Below is a small trained network, with its code and all its weights. Each question gives an input and a class and asks what happens when units are switched off, that is, made to give their printed mean instead of their output.

import numpy as np


def w(rows, s, z=0):
    codes = np.array(rows[::2]) - 128.0
    scale = np.full(codes.shape[1], s)
    scale[-1] = z or s
    return codes * scale


def f(y):
    return np.maximum(y, 0)


def log_softmax(a):
    a = a - a.max(-1, keepdims=True)
    return a - np.log(np.exp(a).sum(-1, keepdims=True))


def net(x, mask):
    res = np.array(x, float).reshape(1, 4) / 4 @ E
    y = f(res @ A[0][:, :-1].T + A[0][:, -1])
    res = res + np.where(mask, y, B[0][:, -1]) @ B[0][:, :-1]
    return log_softmax(res[-1] @ U[:, :-1].T + U[:, -1])


A, B = {}, {}
E = w([
[53,41,158,144,119,28],'x0',
[12,144,219,80,25,192],'x1',
[6,59,34,56,48,165],'x2',
[179,254,151,7,90,27],'x3',
],0.0057)
A[0] = w([
[130,111,91,59,102,4,187],'N0',
[76,104,121,81,81,155,224],'N1',
[82,180,163,106,92,220,176],'N2',
[64,2,129,208,142,116,209],'N3',
[148,154,152,159,94,43,148],'N4',
[159,143,124,148,145,159,149],'N5',
[83,148,74,65,77,157,184],'N6',
[202,154,156,165,170,78,254],'N7',
[245,156,119,188,171,148,169],'N8',
],0.012,0.0032)
B[0] = w([
[104,119,49,93,207,93,227],'N0',
[71,158,115,138,106,194,217],'N1',
[121,178,145,100,18,121,218],'N2',
[58,50,203,206,127,141,255],'N3',
[114,111,146,90,150,77,192],'N4',
[177,136,112,146,124,148,164],'N5',
[115,125,44,129,116,168,214],'N6',
[213,125,160,116,153,58,242],'N7',
[253,151,168,158,156,176,240],'N8',
],0.017,0.01)
U = w([
[77,147,56,87,149,124,28],'0',
[134,135,165,59,183,2,50],'1',
[243,191,183,166,137,152,76],'2',
[91,212,142,105,3,169,207],'3',
[47,65,207,207,116,129,253],'4',
],0.0075,0.0011)

Each question gives the input, the list of numbers given to net, and the class t.
The units are the neurons (one row each of A and B). Each row of codes is followed by its name. A weight is (code - 128) times the scale printed after its matrix; where a second scale follows, it is the last column's (A, B and U).
mask holds one flag per neuron, in row order. A switched-off neuron (its flag False) gives its mean, the last column of its row in B, instead of its output. The means were averaged over made-up inputs and are rounded, as every weight is.
A unit's drop is (log p(t) with every unit on - log p(t) with that unit switched off) / (log p(t) with every unit on - log p(t) with every unit switched off).
The circuit of an input: a set's keep is (log p(t) with only the set's units on - log p(t) with every unit switched off) / (log p(t) with every unit on - log p(t) with every unit switched off). Starting from all 9 units, units are removed one at a time, each time the one whose removal leaves the highest keep (on an exact tie, the one counted first), for as long as the keep stays at least 0.8.
units of the circuit, in order: the units of the circuit, biggest drop first
top k neurons: the k neurons with the biggest drops, biggest first
drop of u: that unit's drop, to one decimal
input [5,-1,4,3], class 0: units of the circuit, in order => [N0 N7]
input [-1,1,2,-1], class 3: top 2 neurons => [N3 N0]
input [-8,3,-1,-2], class 3: units of the circuit, in order => [N2]
input [4,-2,8,2], class 0: top 2 neurons => [N0 N6]
input [-3,8,-7,8], class 1: top 4 neurons => [N4 N1 N7 N8]
input [-3,-3,3,1], class 0: top 4 neurons => [N8 N7 N3 N2]
input [-4,7,-6,-5], class 3: top 2 neurons => [N2 N7]
input [2,-4,-4,5], class 1: top 2 neurons => [N4 N0]
input [2,-1,-2,1], class 1: top 2 neurons => [N8 N1]
input [-3,1,5,0], class 3: drop of N0 => 0.1
input [-4,8,-4,3], class 3: drop of N7 => 0.0
input [-5,-7,8,-6], class 4: drop of N3 => 0.2
input [6,3,5,8], class 0: drop of N0 => 0.3
input [-2,7,-3,-5], class 3: top neuron => [N2]
